Below is a small trained network, with its code and all its weights. Each question gives an input and a class and asks what happens when units are switched off, that is, made to give their printed mean instead of their output.

import numpy as np


def w(rows, s, z=0):
    codes = np.array(rows[::2]) - 128.0
    scale = np.full(codes.shape[1], s)
    scale[-1] = z or s
    return codes * scale


def f(y):
    return np.maximum(y, 0)


def log_softmax(a):
    a = a - a.max(-1, keepdims=True)
    return a - np.log(np.exp(a).sum(-1, keepdims=True))


def net(x, mask):
    res = np.array(x, float).reshape(1, 8) / 4 @ E
    y = f(res @ A[0][:, :-1].T + A[0][:, -1])
    res = res + np.where(mask, y, B[0][:, -1]) @ B[0][:, :-1]
    return log_softmax(res[-1] @ U[:, :-1].T + U[:, -1])


A, B = {}, {}
E = w([
[113,91,56,181,95,81,156],'x0',
[101,120,162,169,171,29,138],'x1',
[149,206,122,71,65,136,176],'x2',
[152,230,59,198,116,87,143],'x3',
[158,189,199,152,53,86,118],'x4',
[169,54,95,137,2,118,79],'x5',
[56,143,114,154,210,85,117],'x6',
[136,159,37,16,112,117,36],'x7',
],0.0091)
A[0] = w([
[155,175,136,27,199,153,92,72],'N0',
[125,117,75,198,158,191,122,71],'N1',
[51,145,67,85,195,166,137,74],'N2',
[128,36,58,164,150,142,105,112],'N3',
[129,52,60,143,109,113,120,115],'N4',
[95,192,161,148,160,72,83,7],'N5',
[141,103,144,225,59,122,166,98],'N6',
[134,183,89,96,111,46,100,31],'N7',
[114,149,65,137,168,192,121,121],'N8',
[136,194,75,219,117,182,178,83],'N9',
[192,165,68,69,23,156,107,136],'N10',
[166,166,175,166,222,157,234,141],'N11',
[140,105,128,148,96,85,142,79],'N12',
[147,254,73,188,112,89,152,167],'N13',
[90,107,119,163,83,104,154,3],'N14',
[149,162,95,73,42,191,114,53],'N15',
[97,130,103,86,149,74,93,78],'N16',
[185,129,226,174,30,115,105,27],'N17',
],0.0097,0.0043)
B[0] = w([
[166,114,200,58,127,125,60,189],'N0',
[115,79,159,85,166,93,120,157],'N1',
[207,130,199,83,126,150,90,186],'N2',
[120,114,118,97,195,38,57,189],'N3',
[182,106,78,150,142,112,88,186],'N4',
[131,219,144,155,97,53,182,166],'N5',
[196,77,165,54,170,144,19,201],'N6',
[119,177,104,176,110,108,160,175],'N7',
[164,99,169,89,126,84,103,167],'N8',
[124,109,206,191,179,123,71,186],'N9',
[146,123,52,116,26,165,253,248],'N10',
[88,178,210,196,57,209,142,215],'N11',
[144,103,118,134,102,163,104,155],'N12',
[180,195,131,252,142,82,90,228],'N13',
[162,69,134,130,178,134,81,148],'N14',
[134,106,90,65,30,154,203,210],'N15',
[118,160,151,183,180,112,134,163],'N16',
[218,159,202,43,116,193,60,204],'N17',
],0.0076,0.014)
U = w([
[121,178,55,128,131,63,152,90],'0',
[46,158,15,136,170,214,152,1],'1',
[24,85,168,159,138,189,255,69],'2',
[177,103,53,34,54,177,148,97],'3',
[156,191,90,225,97,120,141,160],'4',
[160,117,211,134,152,145,64,180],'5',
[153,42,12,145,162,85,70,163],'6',
],0.0093,0.0066)

Each question gives the input, the list of numbers given to net, and the class t.
The units are the neurons (one row each of A and B). Each row of codes is followed by its name. A weight is (code - 128) times the scale printed after its matrix; where a second scale follows, it is the last column's (A, B and U).
mask holds one flag per neuron, in row order. A switched-off neuron (its flag False) gives its mean, the last column of its row in B, instead of its output. The means were averaged over made-up inputs and are rounded, as every weight is.
A unit's drop is (log p(t) with every unit on - log p(t) with that unit switched off) / (log p(t) with every unit on - log p(t) with every unit switched off).
The circuit of an input: a set's keep is (log p(t) with only the set's units on - log p(t) with every unit switched off) / (log p(t) with every unit on - log p(t) with every unit switched off). Starting from the 12 units with the biggest drops (on a tie, the unit counted first), units are removed one at a time, each time the one whose removal leaves the highest keep (on an exact tie, the one counted first), for as long as the keep stays at least 0.8.
units of the circuit, in order: the units of the circuit, biggest drop first
k most important neurons: the k neurons with the biggest drops, biggest first
drop of u: that unit's drop, to one decimal
input [3,8,8,4,-3,2,0,8], class 4: units of the circuit, in order -> [N13]
input [4,6,0,1,-4,-2,-8,5], class 6: units of the circuit, in order -> [N11, N17]
input [-5,3,0,0,8,-4,5,-3], class 4: units of the circuit, in order -> [N5, N6]
input [8,-7,5,2,-3,-1,8,-2], class 5: units of the circuit, in order -> [N10, N9]
input [5,-5,-6,8,7,-2,4,-6], class 5: 3 most important neurons -> [N6, N9, N10]
input [5,-1,-2,0,-8,6,-6,2], class 6: 4 most important neurons -> [N3, N4, N17, N11]
input [-2,-6,-6,2,-8,-3,-1,6], class 5: 3 most important neurons -> [N2, N0, N10]
input [-3,2,-4,8,7,2,-3,-2], class 5: 2 most important neurons -> [N17, N6]
input [3,3,3,-3,8,-5,0,4], class 0: 2 most important neurons -> [N11, N9]
input [0,1,7,7,-3,-7,7,7], class 4: 3 most important neurons -> [N13, N7, N5]
input [-6,-2,-1,-6,8,1,-4,-2], class 3: 2 most important neurons -> [N13, N9]
input [-2,3,-4,3,0,-3,8,1], class 4: 2 most important neurons -> [N5, N6]
input [8,3,-4,-4,-2,1,-7,8], class 6: 2 most important neurons -> [N3, N4]
input [-1,5,2,-4,-8,-6,1,-7], class 2: units of the circuit, in order -> [N11]
input [8,8,2,3,5,5,-4,-1], class 5: 2 most important neurons -> [N6, N17]
input [8,6,-3,5,0,-6,-2,-8], class 5: 3 most important neurons -> [N6, N10, N9]
input [2,7,8,1,5,2,1,7], class 4: drop of N13 -> 0.2
input [-7,-1,-6,-2,0,-1,4,-5], class 2: drop of N6 -> 0.2
input [3,8,-7,-4,-4,2,-7,-2], class 6: drop of N4 -> 0.0
input [-1,-4,-6,8,-4,-4,4,8], class 5: units of the circuit, in order -> [N2]
